Below is a small trained network, with its code and all its weights. Each question gives an input and a class and asks what happens when units are switched off, that is, made to give their printed mean instead of their output.

import numpy as np


def w(rows, s, z=0):
    codes = np.array(rows[::2]) - 128.0
    scale = np.full(codes.shape[1], s)
    scale[-1] = z or s
    return codes * scale


def norm(h):
    return h / np.sqrt((h * h).mean(-1, keepdims=True) + 1e-5)


def f(y):
    return y / 2 * (1 + np.tanh(0.7978845608 * (y + 0.044715 * y**3)))


def log_softmax(a):
    a = a - a.max(-1, keepdims=True)
    return a - np.log(np.exp(a).sum(-1, keepdims=True))


def net(x, mask):
    res = np.array(x, float).reshape(1, 8) / 4 @ E
    u = 0
    for l in range(4):
        y = f(norm(res) @ A[l][:, :-1].T + A[l][:, -1])
        res = res + np.where(mask[u : u + 3], y, B[l][:, -1]) @ B[l][:, :-1]
        u += 3
    return log_softmax(norm(res)[-1] @ U[:, :-1].T + U[:, -1])


A, B = {}, {}
E = w([
[124,123,134,129,128,129,128,124,125,123],'x0',
[81,175,170,173,243,162,122,167,124,184],'x1',
[149,141,133,51,179,100,106,161,220,93],'x2',
[150,23,94,105,133,52,110,232,61,184],'x3',
[53,208,224,102,54,22,142,116,143,117],'x4',
[127,111,135,124,127,130,131,135,118,123],'x5',
[112,160,73,3,148,172,102,64,38,101],'x6',
[47,73,134,64,152,140,236,124,146,198],'x7',
],0.0054)
A[0] = w([
[37,139,185,100,53,53,54,132,117,187,167],'0.n0',
[41,190,195,156,204,232,77,217,100,169,3],'0.n1',
[68,126,96,58,81,183,253,157,176,238,58],'0.n2',
],0.0047,0.0048)
B[0] = w([
[80,134,71,107,130,204,119,252,133,113,252],'0.n0',
[246,160,182,159,209,90,226,150,2,176,158],'0.n1',
[149,34,246,125,129,74,19,13,99,92,180],'0.n2',
],0.0085,0.003)
A[1] = w([
[88,129,124,206,37,175,136,99,29,205,17],'1.n0',
[132,67,97,113,129,2,61,137,64,121,211],'1.n1',
[117,100,135,237,134,62,176,148,195,120,1],'1.n2',
],0.0063,0.00068)
B[1] = w([
[190,155,126,12,208,120,85,164,255,58,237],'1.n0',
[157,107,157,168,165,190,188,148,50,114,253],'1.n1',
[97,102,10,74,171,67,143,24,59,22,219],'1.n2',
],0.0084,0.003)
A[2] = w([
[198,98,112,87,2,147,209,116,161,113,68],'2.n0',
[190,134,133,66,158,96,153,160,191,137,6],'2.n1',
[173,75,50,164,146,210,129,117,174,199,179],'2.n2',
],0.0085,0.0019)
B[2] = w([
[120,180,159,213,255,132,152,150,163,213,216],'2.n0',
[244,77,138,110,127,114,147,165,156,66,161],'2.n1',
[33,171,162,109,59,92,135,182,159,130,252],'2.n2',
],0.012,0.0038)
A[3] = w([
[182,152,142,188,95,106,2,140,95,121,80],'3.n0',
[129,62,213,111,138,182,152,142,173,91,200],'3.n1',
[134,98,94,152,94,178,137,104,133,189,3],'3.n2',
],0.0082,0.0038)
B[3] = w([
[97,26,241,74,111,126,144,52,141,168,165],'3.n0',
[169,156,137,177,89,142,52,107,124,105,253],'3.n1',
[168,166,156,118,176,82,7,91,212,216,99],'3.n2',
],0.013,0.0043)
U = w([
[110,16,244,100,98,97,69,39,115,182,72],'0',
[176,167,155,169,234,98,169,154,120,241,65],'1',
[35,140,121,91,28,131,111,195,194,160,64],'2',
[135,113,104,131,125,138,108,126,126,107,254],'3',
[237,106,105,77,125,125,87,140,178,76,27],'4',
[113,100,105,145,90,176,170,123,126,122,236],'5',
[97,91,26,60,145,101,184,54,91,94,142],'6',
],0.011,0.0061)

Each question gives the input, the list of numbers given to net, and the class t.
The units are the neurons (one row each of A and B). Each row of codes is followed by its name. A weight is (code - 128) times the scale printed after its matrix; where a second scale follows, it is the last column's (A, B and U).
mask holds one flag per neuron, layer by layer. A switched-off neuron (its flag False) gives its mean, the last column of its row in B, instead of its output. The means were averaged over made-up inputs and are rounded, as every weight is.
A unit's drop is (log p(t) with every unit on - log p(t) with that unit switched off) / (log p(t) with every unit on - log p(t) with every unit switched off).
The circuit of an input: a set's keep is (log p(t) with only the set's units on - log p(t) with every unit switched off) / (log p(t) with every unit on - log p(t) with every unit switched off). Starting from all 12 units, units are removed one at a time, each time the one whose removal leaves the highest keep (on an exact tie, the one counted first), for as long as the keep stays at least 0.8.
circuit, biggest first: the units of the circuit, biggest drop first
unit that matters most: the unit with the biggest drop
k most important neurons: the k neurons with the biggest drops, biggest first
k most important neurons of layer l: the k neurons of layer l with the biggest drops, biggest first
input [7,-1,-2,5,3,8,2,5], class 3: unit that matters most => 3.n0
input [5,-1,0,-3,-4,-3,3,4], class 0: 2 most important neurons => 0.n2, 0.n0
input [1,6,-8,-4,0,0,-8,5], class 4: 2 most important neurons => 1.n0, 2.n0
input [-4,6,-8,1,-7,1,2,0], class 4: 2 most important neurons of layer 0 => 0.n0, 0.n1
input [5,7,2,-3,-1,0,-8,2], class 6: 2 most important neurons => 1.n2, 2.n0
input [2,5,-3,0,-5,-3,-6,2], class 6: 4 most important neurons => 1.n2, 0.n0, 2.n0, 3.n1
input [-1,-3,4,-1,4,-7,0,3], class 3: 4 most important neurons => 3.n1, 1.n0, 2.n2, 0.n2
input [2,0,-7,-2,-5,-2,-3,-6], class 4: 4 most important neurons => 1.n0, 0.n2, 2.n1, 0.n0
input [-2,-1,8,5,0,-2,6,6], class 4: 2 most important neurons of layer 3 => 3.n1, 3.n0
input [0,-2,-7,-2,3,5,-3,-8], class 0: 2 most important neurons => 3.n0, 0.n1
input [1,4,-2,-6,2,2,-1,-6], class 0: 2 most important neurons => 3.n0, 2.n0
input [-3,2,-7,3,-7,-1,6,8], class 0: 3 most important neurons => 0.n2, 0.n0, 1.n2
input [5,-1,-8,-3,7,2,4,4], class 4: 2 most important neurons => 1.n0, 2.n2
input [-2,-8,5,7,2,5,3,-3], class 1: most important neuron => 2.n0
input [8,5,6,-8,-8,-2,6,6], class 2: circuit, biggest first => 2.n2, 1.n2
input [-8,-5,-6,-2,-2,4,2,-5], class 4: 2 most important neurons => 1.n0, 0.n2
input [6,-8,-3,-4,4,-4,8,5], class 1: 3 most important neurons => 2.n0, 1.n2, 2.n2
input [-5,-5,-8,-3,6,8,5,5], class 3: 2 most important neurons of layer 0 => 0.n1, 0.n2
input [2,2,-3,3,-6,2,2,-5], class 2: 2 most important neurons => 2.n2, 0.n2
input [-1,1,7,8,5,4,-3,-2], class 5: most important neuron of layer 1 => 1.n0
input [-1,4,0,-6,-8,-5,5,-4], class 2: circuit, biggest first => 2.n2, 1.n2
input [8,1,8,-6,2,3,7,4], class 4: circuit, biggest first => 2.n1, 3.n1
input [7,-3,2,-4,-2,-3,0,5], class 0: 2 most important neurons of layer 0 => 0.n2, 0.n0
input [-7,-3,3,-5,-2,1,-8,6], class 6: 2 most important neurons of layer 1 => 1.n2, 1.n0
input [-7,-5,0,-2,-7,-5,-7,6], class 2: 2 most important neurons of layer 1 => 1.n0, 1.n1
input [-1,-8,0,7,3,-8,5,-4], class 1: circuit, biggest first => 2.n0, 1.n2
input [5,-3,-6,-2,5,0,-3,-3], class 4: most important neuron of layer 1 => 1.n0
